Here is a tiny trained network, its code and every weight. The questions are about switching its units off for an input and a class, where a switched-off unit gives its printed mean instead of its output.

import numpy as np


def w(rows, s, z=0):
    codes = np.array(rows[::2]) - 128.0
    scale = np.full(codes.shape[1], s)
    scale[-1] = z or s
    return codes * scale


def norm(h):
    return h / np.sqrt((h * h).mean(-1, keepdims=True) + 1e-5)


def f(y):
    return y / 2 * (1 + np.tanh(0.7978845608 * (y + 0.044715 * y**3)))


def log_softmax(a):
    a = a - a.max(-1, keepdims=True)
    return a - np.log(np.exp(a).sum(-1, keepdims=True))


def net(x, mask):
    res = np.array(x, float).reshape(1, 4) / 4 @ E
    u = 0
    for l in range(3):
        y = f(norm(res) @ A[l][:, :-1].T + A[l][:, -1])
        res = res + np.where(mask[u : u + 5], y, B[l][:, -1]) @ B[l][:, :-1]
        u += 5
    return log_softmax(norm(res)[-1] @ U[:, :-1].T + U[:, -1])


A, B = {}, {}
E = w([
[193,217,137,159,50,191,220,137,65],'x0',
[110,203,28,165,2,79,95,161,101],'x1',
[110,83,105,134,138,175,226,161,163],'x2',
[18,60,101,84,157,237,132,33,114],'x3',
],0.0079)
A[0] = w([
[190,238,117,182,64,71,82,199,76,55],'L0N1',
[172,205,206,131,116,179,156,40,39,73],'L0N2',
[166,254,94,172,33,70,118,217,137,165],'L0N3',
[116,151,89,109,124,147,111,55,75,2],'L0N4',
[116,120,139,108,118,109,126,92,137,33],'L0N5',
],0.0078,0.0036)
B[0] = w([
[128,195,198,45,70,61,93,212,233,223],'L0N1',
[181,124,88,9,104,164,106,118,65,178],'L0N2',
[166,115,184,155,105,72,249,133,97,247],'L0N3',
[2,133,153,71,140,112,85,205,89,138],'L0N4',
[98,172,126,125,157,161,115,129,134,120],'L0N5',
],0.0081,0.011)
A[1] = w([
[161,156,56,193,87,194,190,117,82,30],'L1N1',
[86,254,96,157,41,83,100,166,92,41],'L1N2',
[128,121,39,251,38,88,165,153,190,168],'L1N3',
[113,47,180,171,213,81,89,58,196,2],'L1N4',
[39,135,31,152,69,156,15,7,115,82],'L1N5',
],0.0059,0.004)
B[1] = w([
[99,141,126,67,147,156,92,122,124,133],'L1N1',
[59,171,208,84,78,88,163,84,171,229],'L1N2',
[141,115,135,91,106,92,148,65,59,232],'L1N3',
[142,112,184,101,149,137,170,62,135,234],'L1N4',
[116,87,82,126,100,135,136,254,109,253],'L1N5',
],0.011,0.0029)
A[2] = w([
[111,131,176,168,179,120,120,57,246,7],'L2N1',
[168,196,165,142,136,184,165,187,178,61],'L2N2',
[140,72,167,120,226,128,82,149,173,133],'L2N3',
[193,165,153,149,130,89,139,178,147,76],'L2N4',
[163,105,132,142,124,157,203,125,127,3],'L2N5',
],0.013,0.0039)
B[2] = w([
[135,166,133,247,162,100,186,109,183,202],'L2N1',
[76,117,117,58,104,121,100,136,113,194],'L2N2',
[141,215,108,130,169,143,212,109,79,249],'L2N3',
[85,144,139,175,81,31,118,134,169,253],'L2N4',
[71,106,110,129,173,147,190,120,86,159],'L2N5',
],0.013,0.0076)
U = w([
[128,152,182,117,58,35,115,136,151,234],'0',
[252,144,160,124,166,141,42,70,123,1],'1',
[144,165,153,222,195,107,198,81,129,167],'2',
[73,67,79,221,116,142,93,197,162,103],'3',
[96,105,120,60,159,191,148,122,81,117],'4',
],0.019,0.0036)

Each question gives the input, the list of numbers given to net, and the class t.
The units are the neurons (one row each of A and B). Each row of codes is followed by its name. A weight is (code - 128) times the scale printed after its matrix; where a second scale follows, it is the last column's (A, B and U).
mask holds one flag per neuron, layer by layer. A switched-off neuron (its flag False) gives its mean, the last column of its row in B, instead of its output. The means were averaged over made-up inputs and are rounded, as every weight is.
A unit's drop is (log p(t) with every unit on - log p(t) with that unit switched off) / (log p(t) with every unit on - log p(t) with every unit switched off).
The circuit of an input: a set's keep is (log p(t) with only the set's units on - log p(t) with every unit switched off) / (log p(t) with every unit on - log p(t) with every unit switched off). Starting from the 12 units with the biggest drops (on a tie, the unit counted first), units are removed one at a time, each time the one whose removal leaves the highest keep (on an exact tie, the one counted first), for as long as the keep stays at least 0.8.
circuit, biggest first: the units of the circuit, biggest drop first
unit that matters most: the unit with the biggest drop
top k neurons: the k neurons with the biggest drops, biggest first
top k neurons in layer l: the k neurons of layer l with the biggest drops, biggest first
drop when u is switched off: that unit's drop, to one decimal
input [0,0,0,1], class 3: circuit, biggest first => L0N1, L0N3, L0N2, L1N5
input [3,7,4,8], class 3: circuit, biggest first => L0N3, L1N5
input [4,-8,-4,-4], class 1: top 3 neurons in layer 0 => L0N2, L0N3, L0N1
input [0,5,7,1], class 2: unit that matters most => L0N1
input [3,-8,-2,1], class 4: top 2 neurons => L0N2, L2N1
input [-2,0,-1,0], class 2: top 3 neurons => L0N2, L2N3, L1N4
input [-6,4,6,1], class 3: circuit, biggest first => L0N3, L0N1
input [-8,4,6,5], class 3: top 3 neurons => L1N5, L0N3, L0N1
input [-1,0,-7,4], class 4: top 3 neurons => L2N4, L2N1, L0N4
input [5,-4,-4,2], class 1: top 2 neurons in layer 0 => L0N3, L0N2
input [2,-8,-2,-3], class 4: top 2 neurons in layer 0 => L0N2, L0N1
input [2,8,8,5], class 4: top 2 neurons => L0N1, L2N4
input [-4,-6,-5,-4], class 2: drop when L0N1 is switched off => 0.0
input [-4,8,6,6], class 3: unit that matters most => L0N3
input [5,-3,-5,1], class 1: drop when L0N2 is switched off => 0.5
input [-1,2,7,3], class 4: drop when L1N3 is switched off => 0.1
input [-3,3,3,4], class 3: drop when L0N3 is switched off => 0.4
input [-2,-4,-7,8], class 4: top 2 neurons in layer 0 => L0N3, L0N1
